grid = ((-15.8, -33.8, 35.0, 2.3, 30.2, 18.3, 4.6, 44.1), (-12.1, -10.2, -11.1, 9.1, -17.5, -27.2, 12.4, -18.9), (17.7, -21.5, 6.2, 4.4, -16.3, -13.1, 8.9, 21.0), (16.2, 37.3, -29.2, -17.9, -12.0, -7.2, -8.5, -2.9), (-11.3, -22.0, 12.8, 3.0, 49.4, 10.7, 9.1, 58.9), (0.9, -20.6, 29.5, -8.6, 9.2, 6.4, 20.2, 35.1), (-22.7, -9.3, -31.7, -5.2, 1.1, -0.8, -13.9, 4.1), (7.9, 29.3, -17.5, -18.3, -3.0, 19.8, -33.6, -33.3), (13.3, -8.4, 57.7, 36.7, -0.6, 12.9, 14.7, -13.0), (-14.6, -14.9, -1.4, 20.8, -50.3, -20.2, -3.6, -7.8), (39.4, 7.6, -21.3, -16.5, -30.0, 10.6, -23.6, -25.3), (2.1, -24.2, 17.0, -2.2, 39.9, 9.3, 7.5, 61.9), (14.3, 19.6, -3.3, 15.4, 12.4, -3.6, 4.3, -2.8), (-13.2, 26.5, -27.5, -19.6, 6.4, -28.7, -22.7, 0.3), (1.0, -27.2, 13.8, -27.6, -13.7, -38.8, -1.7, 20.2))
Rows and columns are counted from 1.
(1, 1)	-15.8
(13, 3)	-3.3
(11, 5)	-30.0
(3, 2)	-21.5
(6, 3)	29.5
(12, 2)	-24.2
(1, 2)	-33.8
(11, 4)	-16.5
(10, 2)	-14.9
(3, 5)	-16.3
(6, 6)	6.4
(1, 7)	4.6
(8, 1)	7.9
(4, 7)	-8.5
(2, 1)	-12.1
(4, 8)	-2.9
(2, 4)	9.1
(13, 4)	15.4
(2, 3)	-11.1
(7, 2)	-9.3
(4, 5)	-12.0
(7, 6)	-0.8
(7, 4)	-5.2
(3, 6)	-13.1
(7, 7)	-13.9
(13, 8)	-2.8
(12, 8)	61.9
(2, 6)	-27.2
(5, 4)	3.0
(8, 8)	-33.3
(15, 8)	20.2
(5, 2)	-22.0
(10, 6)	-20.2
(6, 7)	20.2
(6, 8)	35.1

arr =
31.4	-16.4	15.5	-6.5	-28.3	15.5	-32.0	5.7	-13.1	3.6	-34.7
-29.8	-16.4	15.5	12.3	22.0	-9.4	-0.7	25.6	-28.6	3.6	24.3
-16.2	1.8	6.4	-1.8	-6.8	0.5	-0.7	0.7	-8.0	-19.7	-13.2
11.0	32.1	-2.7	-20.6	-6.8	-34.3	-5.9	-34.2	28.2	-24.4	8.2
-9.4	7.9	1.8	-6.5	7.6	0.5	20.2	10.7	7.5	12.9	-2.5
-9.4	7.9	-34.7	-6.5	-6.8	-14.4	9.8	0.7	12.7	12.9	-2.5
4.2	26.1	-16.4	-1.8	0.4	0.5	-0.7	15.7	-13.1	8.3	-2.5
17.8	1.8	15.5	7.6	-6.8	0.5	15.0	10.7	-2.8	3.6	8.2
31.4	-10.3	15.5	35.8	-71.4	5.5	-26.8	10.7	28.2	36.2	40.4
38.3	14.0	6.4	17.0	14.8	15.5	-32.0	-14.3	-2.8	-1.1	2.9
-9.4	-10.3	11.0	-1.8	7.6	-24.4	-5.9	20.6	-8.0	12.9	2.9
-2.6	1.8	-16.4	-11.2	0.4	20.4	-16.3	20.6	-2.8	8.3	-2.5
-2.6	-40.6	6.4	-6.5	-13.9	-14.4	-21.6	0.7	-8.0	17.6	-13.2
-23.0	14.0	6.4	17.0	14.8	10.5	4.6	10.7	17.9	-1.1	2.9
Rows and columns are counted from 1.
(1, 1): 31.4
(8, 11): 8.2
(10, 11): 2.9
(1, 6): 15.5
(11, 6): -24.4
(5, 6): 0.5
(1, 11): -34.7
(6, 11): -2.5
(12, 5): 0.4
(13, 8): 0.7
(13, 3): 6.4
(10, 8): -14.3
(3, 7): -0.7
(10, 6): 15.5
(14, 4): 17.0
(6, 10): 12.9
(1, 10): 3.6
(3, 8): 0.7
(7, 11): -2.5
(14, 6): 10.5
(7, 10): 8.3
(7, 4): -1.8
(1, 5): -28.3
(4, 6): -34.3
(1, 9): -13.1
(4, 7): -5.9
(3, 6): 0.5
(3, 11): -13.2
(11, 11): 2.9
(12, 3): -16.4
(12, 2): 1.8
(5, 9): 7.5
(9, 11): 40.4
(13, 4): -6.5
